Below are the code and all the weights of a small trained network. Each question names an input and a class and asks about switching units off, where a switched-off unit gives its printed mean instead of its output.

import numpy as np


def w(rows, s, z=0):
    codes = np.array(rows[::2]) - 128.0
    scale = np.full(codes.shape[1], s)
    scale[-1] = z or s
    return codes * scale


def norm(h):
    return h / np.sqrt((h * h).mean(-1, keepdims=True) + 1e-5)


def f(y):
    return y / 2 * (1 + np.tanh(0.7978845608 * (y + 0.044715 * y**3)))


def log_softmax(a):
    a = a - a.max(-1, keepdims=True)
    return a - np.log(np.exp(a).sum(-1, keepdims=True))


def net(x, mask):
    res = np.array(x, float).reshape(1, 4) / 4 @ E
    u = 0
    for l in range(3):
        y = f(norm(res) @ A[l][:, :-1].T + A[l][:, -1])
        res = res + np.where(mask[u : u + 12], y, B[l][:, -1]) @ B[l][:, :-1]
        u += 12
    return log_softmax(norm(res)[-1] @ U[:, :-1].T + U[:, -1])


A, B = {}, {}
E = w([
[92,101,53,224],'x0',
[3,111,194,158],'x1',
[138,131,140,122],'x2',
[95,194,91,185],'x3',
],0.0046)
A[0] = w([
[105,197,69,105,107],'L0N1',
[147,125,138,60,61],'L0N2',
[69,207,105,140,132],'L0N3',
[173,128,61,111,116],'L0N4',
[154,249,102,157,143],'L0N5',
[168,107,158,205,140],'L0N6',
[103,184,145,8,11],'L0N7',
[141,172,151,143,101],'L0N8',
[154,2,155,91,101],'L0N9',
[107,47,79,78,138],'L0N10',
[143,90,121,152,66],'L0N11',
[110,157,182,107,136],'L0N12',
],0.0095,0.0011)
B[0] = w([
[219,92,168,143,177],'L0N1',
[69,173,151,110,180],'L0N2',
[155,217,223,142,207],'L0N3',
[67,25,149,104,223],'L0N4',
[188,35,254,80,252],'L0N5',
[97,215,35,110,148],'L0N6',
[79,171,39,46,233],'L0N7',
[78,251,157,149,138],'L0N8',
[179,233,246,204,234],'L0N9',
[211,159,163,191,170],'L0N10',
[85,59,150,192,135],'L0N11',
[83,67,102,172,180],'L0N12',
],0.0035,0.0032)
A[1] = w([
[220,132,152,134,220],'L1N1',
[138,97,154,238,178],'L1N2',
[5,156,179,167,94],'L1N3',
[214,190,115,127,66],'L1N4',
[192,97,50,54,85],'L1N5',
[28,27,141,146,141],'L1N6',
[168,111,49,93,49],'L1N7',
[111,192,218,35,251],'L1N8',
[204,14,253,160,146],'L1N9',
[244,154,129,11,108],'L1N10',
[34,23,160,182,235],'L1N11',
[248,155,13,84,91],'L1N12',
],0.0064,0.0011)
B[1] = w([
[77,156,172,174,196],'L1N1',
[76,182,102,75,199],'L1N2',
[189,25,181,146,220],'L1N3',
[92,117,187,150,156],'L1N4',
[114,1,143,164,167],'L1N5',
[141,72,136,70,165],'L1N6',
[109,95,107,140,133],'L1N7',
[134,130,41,183,253],'L1N8',
[145,176,119,210,235],'L1N9',
[69,143,145,143,245],'L1N10',
[241,144,75,93,198],'L1N11',
[88,89,121,166,192],'L1N12',
],0.0054,0.0045)
A[2] = w([
[158,187,153,176,162],'L2N1',
[172,112,69,160,107],'L2N2',
[73,126,65,134,76],'L2N3',
[107,197,95,49,217],'L2N4',
[206,88,240,186,153],'L2N5',
[141,110,164,186,116],'L2N6',
[162,86,61,223,109],'L2N7',
[224,183,2,138,193],'L2N8',
[184,227,101,157,254],'L2N9',
[202,151,110,182,141],'L2N10',
[144,120,38,136,169],'L2N11',
[156,179,163,181,143],'L2N12',
],0.0078,0.0019)
B[2] = w([
[220,201,100,127,186],'L2N1',
[97,128,149,53,148],'L2N2',
[129,216,189,109,129],'L2N3',
[82,78,49,24,144],'L2N4',
[143,113,71,158,254],'L2N5',
[120,150,123,100,185],'L2N6',
[140,114,93,60,206],'L2N7',
[125,170,111,47,162],'L2N8',
[84,206,147,93,189],'L2N9',
[124,139,134,2,175],'L2N10',
[20,177,168,33,144],'L2N11',
[191,186,127,119,189],'L2N12',
],0.0041,0.006)
U = w([
[183,253,159,177,144],'0',
[143,2,139,180,65],'1',
[133,188,113,100,251],'2',
[59,160,112,16,35],'3',
],0.0074,0.0016)

Each question gives the input, the list of numbers given to net, and the class t.
The units are the neurons (one row each of A and B). Each row of codes is followed by its name. A weight is (code - 128) times the scale printed after its matrix; where a second scale follows, it is the last column's (A, B and U).
mask holds one flag per neuron, layer by layer. A switched-off neuron (its flag False) gives its mean, the last column of its row in B, instead of its output. The means were averaged over made-up inputs and are rounded, as every weight is.
A unit's drop is (log p(t) with every unit on - log p(t) with that unit switched off) / (log p(t) with every unit on - log p(t) with every unit switched off).
The circuit of an input: a set's keep is (log p(t) with only the set's units on - log p(t) with every unit switched off) / (log p(t) with every unit on - log p(t) with every unit switched off). Starting from the 12 units with the biggest drops (on a tie, the unit counted first), units are removed one at a time, each time the one whose removal leaves the highest keep (on an exact tie, the one counted first), for as long as the keep stays at least 0.8.
units of the circuit, in order: the units of the circuit, biggest drop first
most important unit: the unit with the biggest drop
k most important neurons: the k neurons with the biggest drops, biggest first
k most important neurons of layer l: the k neurons of layer l with the biggest drops, biggest first
drop when u is switched off: that unit's drop, to one decimal
input [7,-6,2,3], class 3: most important unit	L1N3
input [4,-8,-6,-2], class 1: units of the circuit, in order	(L1N5; L1N12)
input [-8,8,-8,1], class 1: units of the circuit, in order	(L1N3; L0N12; L2N9; L1N8)
input [-5,5,-1,-1], class 1: 2 most important neurons	(L1N3; L0N12)
input [-1,-5,-5,3], class 1: units of the circuit, in order	(L1N5; L0N4)
input [8,-7,3,-2], class 3: units of the circuit, in order	(L2N11; L2N8)
input [7,2,-3,4], class 3: 2 most important neurons	(L0N9; L1N9)
input [0,-3,2,0], class 1: 2 most important neurons	(L0N9; L0N3)
input [-5,-8,-2,-7], class 1: 2 most important neurons	(L1N5; L0N3)
input [8,5,-7,-2], class 3: 3 most important neurons of layer 1	(L1N11; L1N5; L1N2)
input [-6,7,-3,3], class 1: 2 most important neurons	(L1N3; L1N2)
input [2,-7,4,-4], class 1: 2 most important neurons	(L1N5; L0N3)
input [-7,-7,-4,-4], class 1: 3 most important neurons	(L1N5; L1N2; L0N7)
input [7,2,1,4], class 3: most important neuron	(L0N9)
input [-3,5,-5,-6], class 0: 2 most important neurons of layer 1	(L1N5; L1N9)
input [7,-3,-3,0], class 3: 2 most important neurons	(L2N11; L1N3)
input [8,7,0,3], class 3: 2 most important neurons	(L0N9; L1N11)
input [5,7,2,-8], class 0: 3 most important neurons	(L0N9; L1N9; L0N10)
input [3,7,-5,-7], class 0: 4 most important neurons of layer 0	(L0N9; L0N10; L0N7; L0N4)
input [5,3,6,-8], class 0: units of the circuit, in order	(L0N9)
input [6,4,0,-2], class 3: 2 most important neurons of layer 0	(L0N5; L0N4)
input [-6,5,-8,-8], class 0: 2 most important neurons of layer 0	(L0N9; L0N4)
input [5,6,2,-8], class 0: 2 most important neurons of layer 0	(L0N9; L0N10)
input [1,-6,3,4], class 1: 2 most important neurons	(L0N9; L1N5)
input [2,4,3,-8], class 0: drop when L0N9 is switched off	0.3
input [-7,-3,4,1], class 3: drop when L1N9 is switched off	0.1
input [-5,-2,2,2], class 3: most important unit	L0N7
